Below is a small trained network, with its code and all its weights. Each question gives an input and a class and asks what happens when units are switched off, that is, made to give their printed mean instead of their output.

import numpy as np


def w(rows, s, z=0):
    codes = np.array(rows[::2]) - 128.0
    scale = np.full(codes.shape[1], s)
    scale[-1] = z or s
    return codes * scale


def f(y):
    return y / 2 * (1 + np.tanh(0.7978845608 * (y + 0.044715 * y**3)))


def log_softmax(a):
    a = a - a.max(-1, keepdims=True)
    return a - np.log(np.exp(a).sum(-1, keepdims=True))


def net(x, mask):
    res = np.array(x, float).reshape(1, 4) / 4 @ E
    y = f(res @ A[0][:, :-1].T + A[0][:, -1])
    res = res + np.where(mask, y, B[0][:, -1]) @ B[0][:, :-1]
    return log_softmax(res[-1] @ U[:, :-1].T + U[:, -1])


A, B = {}, {}
E = w([
[117,206,9,216,161,182,166,203],'x0',
[84,106,101,128,10,122,244,104],'x1',
[254,157,197,191,112,141,141,106],'x2',
[110,197,134,100,110,213,130,29],'x3',
],0.008)
A[0] = w([
[111,107,67,136,185,84,97,224,207],'neuron 0',
[191,237,124,191,145,224,113,121,163],'neuron 1',
[222,118,215,125,107,120,104,72,252],'neuron 2',
[92,96,104,113,58,95,187,135,203],'neuron 3',
[113,182,53,164,136,178,128,175,250],'neuron 4',
[88,86,166,34,95,113,130,60,197],'neuron 5',
[120,103,98,141,229,78,49,219,174],'neuron 6',
[88,125,177,45,170,138,49,61,168],'neuron 7',
[211,80,181,163,110,108,155,117,176],'neuron 8',
[22,129,75,125,77,149,198,108,199],'neuron 9',
[64,185,2,156,128,185,177,169,169],'neuron 10',
[159,203,142,153,144,204,114,85,180],'neuron 11',
[188,247,106,200,148,248,134,117,169],'neuron 12',
[181,93,141,153,143,57,120,176,200],'neuron 13',
],0.0084,0.0049)
B[0] = w([
[82,77,135,142,192,120,107,212,223],'neuron 0',
[181,185,184,221,222,212,127,89,226],'neuron 1',
[222,147,213,110,76,60,142,108,234],'neuron 2',
[98,64,110,157,48,115,164,120,204],'neuron 3',
[101,175,90,136,222,152,169,163,235],'neuron 4',
[123,105,140,59,42,147,67,26,209],'neuron 5',
[98,41,181,152,254,129,38,182,227],'neuron 6',
[96,190,117,32,139,127,28,50,208],'neuron 7',
[186,154,158,151,69,60,189,145,183],'neuron 8',
[44,61,51,138,60,171,179,101,227],'neuron 9',
[23,198,50,99,163,148,219,189,252],'neuron 10',
[187,151,150,136,146,190,120,40,203],'neuron 11',
[150,209,148,233,198,211,175,86,241],'neuron 12',
[151,76,190,183,130,59,128,207,185],'neuron 13',
],0.0076,0.011)
U = w([
[125,29,174,185,183,87,87,251,51],'0',
[45,152,4,84,123,116,194,190,73],'1',
[160,162,164,2,78,104,60,52,94],'2',
[201,134,178,167,48,11,197,171,123],'3',
[220,172,182,191,157,177,132,71,33],'4',
[75,101,139,59,195,132,38,128,165],'5',
[96,221,77,169,170,196,179,140,230],'6',
[77,22,84,122,20,158,159,76,248],'7',
],0.0068,0.0011)

Each question gives the input, the list of numbers given to net, and the class t.
The units are the neurons (one row each of A and B). Each row of codes is followed by its name. A weight is (code - 128) times the scale printed after its matrix; where a second scale follows, it is the last column's (A, B and U).
mask holds one flag per neuron, in row order. A switched-off neuron (its flag False) gives its mean, the last column of its row in B, instead of its output. The means were averaged over made-up inputs and are rounded, as every weight is.
A unit's drop is (log p(t) with every unit on - log p(t) with that unit switched off) / (log p(t) with every unit on - log p(t) with every unit switched off).
The circuit of an input: a set's keep is (log p(t) with only the set's units on - log p(t) with every unit switched off) / (log p(t) with every unit on - log p(t) with every unit switched off). Starting from the 12 units with the biggest drops (on a tie, the unit counted first), units are removed one at a time, each time the one whose removal leaves the highest keep (on an exact tie, the one counted first), for as long as the keep stays at least 0.8.
units of the circuit, in order: the units of the circuit, biggest drop first
most important unit: the unit with the biggest drop
top k neurons: the k neurons with the biggest drops, biggest first
drop when u is switched off: that unit's drop, to one decimal
input [8,-8,-7,-7], class 0: units of the circuit, in order : (neuron 6)
input [2,-5,1,3], class 4: units of the circuit, in order : (neuron 10; neuron 1)
input [-7,-4,-2,-4], class 2: top 2 neurons : (neuron 7; neuron 5)
input [-1,7,7,2], class 3: units of the circuit, in order : (neuron 8; neuron 2)
input [-5,2,8,2], class 3: top 2 neurons : (neuron 8; neuron 2)
input [-4,2,-5,6], class 2: top 4 neurons : (neuron 7; neuron 5; neuron 10; neuron 0)
input [4,1,0,-5], class 0: units of the circuit, in order : (neuron 6; neuron 0)
input [5,7,-3,7], class 1: top 3 neurons : (neuron 9; neuron 10; neuron 3)
input [2,-2,-5,1], class 1: top 2 neurons : (neuron 1; neuron 12)
input [7,-2,8,-7], class 0: top 2 neurons : (neuron 13; neuron 6)
input [2,4,6,-8], class 3: top 2 neurons : (neuron 8; neuron 6)
input [1,0,-4,3], class 1: top 2 neurons : (neuron 1; neuron 12)
input [0,-8,-7,-4], class 0: top 2 neurons : (neuron 6; neuron 0)
input [-8,-8,6,-7], class 3: units of the circuit, in order : (neuron 2)
input [4,-1,8,-7], class 0: top 2 neurons : (neuron 13; neuron 6)
input [5,-3,2,-3], class 0: top 2 neurons : (neuron 6; neuron 0)
input [7,-8,1,-4], class 0: drop when neuron 6 is switched off : 1.3
input [8,2,-2,-5], class 1: drop when neuron 10 is switched off : 0.4
input [3,-7,1,-1], class 0: drop when neuron 0 is switched off : 0.2
input [6,1,-5,-6], class 1: most important unit : neuron 10
